Here is a tiny trained network, its code and every weight. The questions are about switching its units off for an input and a target symbol, where a switched-off unit gives its printed mean instead of its output.

import numpy as np


def w(rows, s, z=0):
    codes = np.array(rows[::2]) - 128.0
    scale = np.full(codes.shape[1], s)
    scale[-1] = z or s
    return codes * scale


def norm(h):
    return h / np.sqrt((h * h).mean(-1, keepdims=True) + 1e-5)


def f(y):
    return y / 2 * (1 + np.tanh(0.7978845608 * (y + 0.044715 * y**3)))


def softmax(a):
    e = np.exp(a - a.max(-1, keepdims=True))
    return e / e.sum(-1, keepdims=True)


def log_softmax(a):
    a = a - a.max(-1, keepdims=True)
    return a - np.log(np.exp(a).sum(-1, keepdims=True))


def net(x, mask):
    ids = ['ΘΠαβεζηλμτφ'.index(c) for c in x.split()]
    T = len(ids)
    res = E[ids] + P[:T]
    r = norm(res)
    for j in range(2):
        rows = slice(3 * j, 3 * j + 3)
        q, k, v = (r @ M[0][rows].T for M in (Q, K, V))
        z = softmax(np.where(np.tri(T) > 0, q @ k.T / 3**0.5, -1e9)) @ v
        o = O[0][rows]
        res = res + np.where(mask[j], z, o[:, -1]) @ o[:, :-1]
    y = f(norm(res) @ A[0][:, :-1].T + A[0][:, -1])
    res = res + np.where(mask[2:14], y, B[0][:, -1]) @ B[0][:, :-1]
    return log_softmax(norm(res)[-1] @ U[:, :-1].T + U[:, -1])


Q, K, V, O, A, B = {}, {}, {}, {}, {}, {}
E = w([
[192,145,104,98,150],'Θ',
[197,145,111,109,156],'Π',
[124,113,133,13,128],'α',
[192,149,105,87,140],'β',
[140,182,160,153,80],'ε',
[226,168,110,131,183],'ζ',
[75,237,248,76,169],'η',
[34,219,62,80,159],'λ',
[112,105,25,130,143],'μ',
[72,208,61,138,203],'τ',
[185,135,120,97,137],'φ',
],0.019)
P = w([
[115,251,2,183,191],'0',
[123,213,100,139,141],'1',
[119,180,116,136,121],'2',
[143,153,128,152,123],'3',
[165,129,146,165,125],'4',
[175,113,150,177,130],'5',
],0.012)
Q[0] = w([
[126,225,120,173,178],'H1',
[85,1,141,125,187],'H1',
[32,63,49,90,233],'H1',
[173,153,83,218,95],'H2',
[229,209,50,101,245],'H2',
[132,137,124,83,98],'H2',
],0.0089)
K[0] = w([
[127,98,167,193,112],'H1',
[140,131,63,115,165],'H1',
[89,145,64,142,169],'H1',
[111,102,110,179,111],'H2',
[110,8,159,145,107],'H2',
[135,131,129,132,165],'H2',
],0.014)
V[0] = w([
[81,156,184,60,144],'H1',
[130,166,133,205,116],'H1',
[148,112,115,144,149],'H1',
[188,246,108,164,10],'H2',
[106,158,192,194,39],'H2',
[113,88,36,187,74],'H2',
],0.011)
O[0] = w([
[133,110,133,214,189,127],'H1',
[206,188,74,185,112,185],'H1',
[98,85,96,143,146,117],'H1',
[158,98,103,195,89,246],'H2',
[142,117,184,247,84,107],'H2',
[75,78,92,102,10,110],'H2',
],0.011,0.013)
A[0] = w([
[112,162,214,75,163,253],'N1',
[111,164,149,171,68,173],'N2',
[101,50,246,149,17,195],'N3',
[118,96,141,148,125,90],'N4',
[153,172,101,106,139,42],'N5',
[19,191,138,151,138,217],'N6',
[4,1,254,86,164,83],'N7',
[131,42,87,108,81,207],'N8',
[8,70,84,74,42,103],'N9',
[159,153,151,78,174,117],'N10',
[157,116,60,156,93,196],'N11',
[115,161,86,118,122,181],'N12',
],0.017,0.0056)
B[0] = w([
[187,133,93,131,157,176],'N1',
[180,125,107,102,160,202],'N2',
[67,17,190,223,195,150],'N3',
[101,103,92,109,132,119],'N4',
[106,64,100,158,123,160],'N5',
[140,141,172,171,134,161],'N6',
[57,7,187,195,186,134],'N7',
[150,108,153,93,140,144],'N8',
[136,202,186,71,165,150],'N9',
[121,125,128,125,172,176],'N10',
[142,131,186,123,92,246],'N11',
[137,99,125,96,113,188],'N12',
],0.017,0.013)
U = w([
[184,196,78,107,118,253],'Θ',
[122,86,255,177,183,227],'Π',
[118,93,84,128,216,85],'α',
[84,65,80,136,91,54],'β',
[85,73,100,140,93,83],'ε',
[82,149,195,77,93,106],'ζ',
[89,46,96,121,72,85],'η',
[184,118,178,196,71,61],'λ',
[106,81,76,133,92,25],'μ',
[60,138,56,193,102,42],'τ',
[43,192,164,159,124,64],'φ',
],0.015,0.0074)

Each question gives the input, a string of symbols that net reads in full, and the target symbol t.
The units are the heads (3 rows each of Q, K, V and O) and the neurons (one row each of A and B). Each row of codes is followed by its name. A weight is (code - 128) times the scale printed after its matrix; where a second scale follows, it is the last column's (O, A, B and U).
mask holds one flag per unit, heads first, then neurons. A switched-off unit (its flag False) gives its mean, the last column of its rows in O or B, instead of its output. The means were averaged over made-up inputs and are rounded, as every weight is.
A unit's drop is (log p(t) with every unit on - log p(t) with that unit switched off) / (log p(t) with every unit on - log p(t) with every unit switched off).
The circuit of an input: a set's keep is (log p(t) with only the set's units on - log p(t) with every unit switched off) / (log p(t) with every unit on - log p(t) with every unit switched off). Starting from the 12 units with the biggest drops (on a tie, the unit counted first), units are removed one at a time, each time the one whose removal leaves the highest keep (on an exact tie, the one counted first), for as long as the keep stays at least 0.8.
units of the circuit, in order: the units of the circuit, biggest drop first
most important unit: the unit with the biggest drop
k most important neurons: the k neurons with the biggest drops, biggest first
which heads matter: for each layer, one digit per head in row order, 1 if its drop is at least 0.15 and else 0, layers parted by /
input α φ λ μ Θ, target ζ: which heads matter : 01
input β ε τ α τ, target α: units of the circuit, in order : (H2 N11)
input β α τ, target α: units of the circuit, in order : (H2 N5)
input η ε α α λ, target α: units of the circuit, in order : (H2 N5)
input α α α Θ ε, target Θ: units of the circuit, in order : (H1 N2)
input τ φ τ λ ε, target Θ: which heads matter : 10
input Θ ε α φ, target α: units of the circuit, in order : (H2 N5 N11)
input ε λ α τ φ, target α: which heads matter : 11
input φ λ ε η, target Θ: 3 most important neurons : (N3 N1 N11)
input τ α τ μ τ φ, target ζ: units of the circuit, in order : (H2 H1 N9)
input α φ λ ε ζ τ, target λ: 2 most important neurons : (N11 N1)
input ε η τ, target Π: units of the circuit, in order : (N6)
input λ ζ λ, target φ: units of the circuit, in order : (N2 H2 N1)
input φ τ α Θ, target α: units of the circuit, in order : (H2 N11 H1)
input ε α α, target α: units of the circuit, in order : (N11 H1)
input Θ φ α λ ε μ, target ζ: units of the circuit, in order : (H2 N9)
input ε μ α ζ Θ Π, target α: 3 most important neurons : (N10 N5 N11)
input β φ α α λ, target α: most important neuron : (N11)
input β ε α, target α: 2 most important neurons : (N10 N11)
input τ φ ζ α ζ, target α: most important unit : H2
input Π φ λ, target φ: 3 most important neurons : (N6 N2 N1)
input η η λ λ, target Π: 2 most important neurons : (N6 N2)
input φ ε η λ λ, target Π: 2 most important neurons : (N6 N1)
input β ε β Π Θ λ, target λ: 2 most important neurons : (N6 N3)
input ε φ ε η, target Θ: 3 most important neurons : (N3 N11 N1)
